Here is a tiny trained network, its code and every weight. The questions are about switching its units off for an input and a target symbol, where a switched-off unit gives its printed mean instead of its output.

import numpy as np


def w(rows, s, z=0):
    codes = np.array(rows[::2]) - 128.0
    scale = np.full(codes.shape[1], s)
    scale[-1] = z or s
    return codes * scale


def f(y):
    return np.maximum(y, 0)


def softmax(a):
    e = np.exp(a - a.max(-1, keepdims=True))
    return e / e.sum(-1, keepdims=True)


def log_softmax(a):
    a = a - a.max(-1, keepdims=True)
    return a - np.log(np.exp(a).sum(-1, keepdims=True))


def net(x, mask):
    ids = ['Φαβγμσ'.index(c) for c in x.split()]
    T = len(ids)
    res = E[ids] + P[:T]
    q, k, v = (res @ M[0].T for M in (Q, K, V))
    z = softmax(np.where(np.tri(T) > 0, q @ k.T / 2**0.5, -1e9)) @ v
    res = res + np.where(mask[0], z, O[0][:, -1]) @ O[0][:, :-1]
    y = f(res @ A[0][:, :-1].T + A[0][:, -1])
    res = res + np.where(mask[1:13], y, B[0][:, -1]) @ B[0][:, :-1]
    return log_softmax(res[-1] @ U[:, :-1].T + U[:, -1])


Q, K, V, O, A, B = {}, {}, {}, {}, {}, {}
E = w([
[136,174,49,48,103,55,86],'Φ',
[121,139,122,67,156,74,96],'α',
[156,249,59,143,177,97,130],'β',
[84,87,212,140,215,75,138],'γ',
[171,148,106,103,139,207,194],'μ',
[233,109,130,212,139,7,113],'σ',
],0.017)
P = w([
[54,220,171,196,144,169,2],'0',
[74,169,158,55,108,69,202],'1',
[107,145,170,16,119,63,199],'2',
[103,127,131,85,168,164,153],'3',
[140,128,131,81,172,156,137],'4',
[163,114,141,83,173,112,153],'5',
[185,108,126,103,184,111,143],'6',
[199,99,119,101,191,118,139],'7',
[222,94,129,104,192,97,130],'8',
],0.0088)
Q[0] = w([
[226,116,116,61,198,11,195],'h0',
[61,191,77,16,254,119,146],'h0',
],0.0089)
K[0] = w([
[211,86,120,191,149,165,65],'h0',
[255,55,131,156,150,81,195],'h0',
],0.0093)
V[0] = w([
[118,148,254,196,209,166,233],'h0',
[193,198,89,62,135,227,246],'h0',
],0.0067)
O[0] = w([
[107,102,130,117,206,137,254,253],'h0',
[91,168,152,84,86,167,220,30],'h0',
],0.019,0.0027)
A[0] = w([
[183,103,113,89,139,148,231,157],'n0',
[161,213,101,117,148,143,84,133],'n1',
[101,180,151,240,34,160,123,129],'n2',
[105,58,204,129,138,137,108,130],'n3',
[111,154,92,58,105,198,156,199],'n4',
[95,96,167,94,157,132,119,94],'n5',
[154,168,60,95,105,140,147,148],'n6',
[65,147,139,94,92,145,210,14],'n7',
[212,56,175,152,118,131,191,149],'n8',
[104,96,190,178,2,155,94,4],'n9',
[27,180,152,74,147,181,80,250],'n10',
[151,157,60,201,162,104,116,32],'n11',
],0.0085,0.0041)
B[0] = w([
[63,128,69,183,117,110,82,255],'n0',
[185,121,132,130,96,124,145,197],'n1',
[170,140,50,40,189,88,234,147],'n2',
[170,70,103,70,85,136,161,161],'n3',
[138,132,191,132,172,67,141,211],'n4',
[179,125,132,158,79,122,140,161],'n5',
[188,127,160,62,155,147,121,193],'n6',
[143,15,95,189,11,166,121,215],'n7',
[121,157,158,96,109,74,84,179],'n8',
[140,1,37,25,148,126,135,150],'n9',
[116,192,204,154,117,132,125,187],'n10',
[119,104,93,142,166,109,157,189],'n11',
],0.0082,0.014)
U = w([
[186,94,97,54,124,197,121,155],'Φ',
[84,182,161,138,95,149,2,254],'α',
[159,228,197,93,147,100,143,158],'β',
[58,124,61,18,227,136,183,122],'γ',
[101,101,53,144,84,163,144,136],'μ',
[91,92,68,185,123,164,28,38],'σ',
],0.0074,0.0044)

Each question gives the input, a string of symbols that net reads in full, and the target symbol t.
The units are the heads (2 rows each of Q, K, V and O) and the neurons (one row each of A and B). Each row of codes is followed by its name. A weight is (code - 128) times the scale printed after its matrix; where a second scale follows, it is the last column's (O, A, B and U).
mask holds one flag per unit, heads first, then neurons. A switched-off unit (its flag False) gives its mean, the last column of its rows in O or B, instead of its output. The means were averaged over made-up inputs and are rounded, as every weight is.
A unit's drop is (log p(t) with every unit on - log p(t) with that unit switched off) / (log p(t) with every unit on - log p(t) with every unit switched off).
The circuit of an input: a set's keep is (log p(t) with only the set's units on - log p(t) with every unit switched off) / (log p(t) with every unit on - log p(t) with every unit switched off). Starting from the 12 units with the biggest drops (on a tie, the unit counted first), units are removed one at a time, each time the one whose removal leaves the highest keep (on an exact tie, the one counted first), for as long as the keep stays at least 0.8.
units of the circuit, in order: the units of the circuit, biggest drop first
k most important neurons: the k neurons with the biggest drops, biggest first
drop of u: that unit's drop, to one decimal
input α Φ β Φ α, target β: units of the circuit, in order	[n0 n7 h0]
input β β σ Φ σ γ β σ, target β: 4 most important neurons	[n7 n0 n8 n9]
input Φ γ Φ Φ μ β γ, target μ: 3 most important neurons	[n7 n0 n5]
input Φ Φ Φ Φ, target Φ: units of the circuit, in order	[n9 h0 n2]
input Φ α μ Φ Φ Φ Φ μ γ, target μ: units of the circuit, in order	[h0 n7 n0]
input γ β Φ Φ Φ μ Φ β, target μ: 3 most important neurons	[n7 n0 n8]
input Φ β Φ Φ Φ σ, target Φ: 4 most important neurons	[n2 n9 n0 n1]
input α Φ σ, target α: most important neuron	[n7]
input Φ Φ α Φ, target α: drop of h0	1.0
input γ γ γ γ μ α, target μ: drop of n7	2.1
input Φ Φ β σ, target Φ: drop of n0	0.8
input Φ μ μ, target μ: drop of h0	1.1
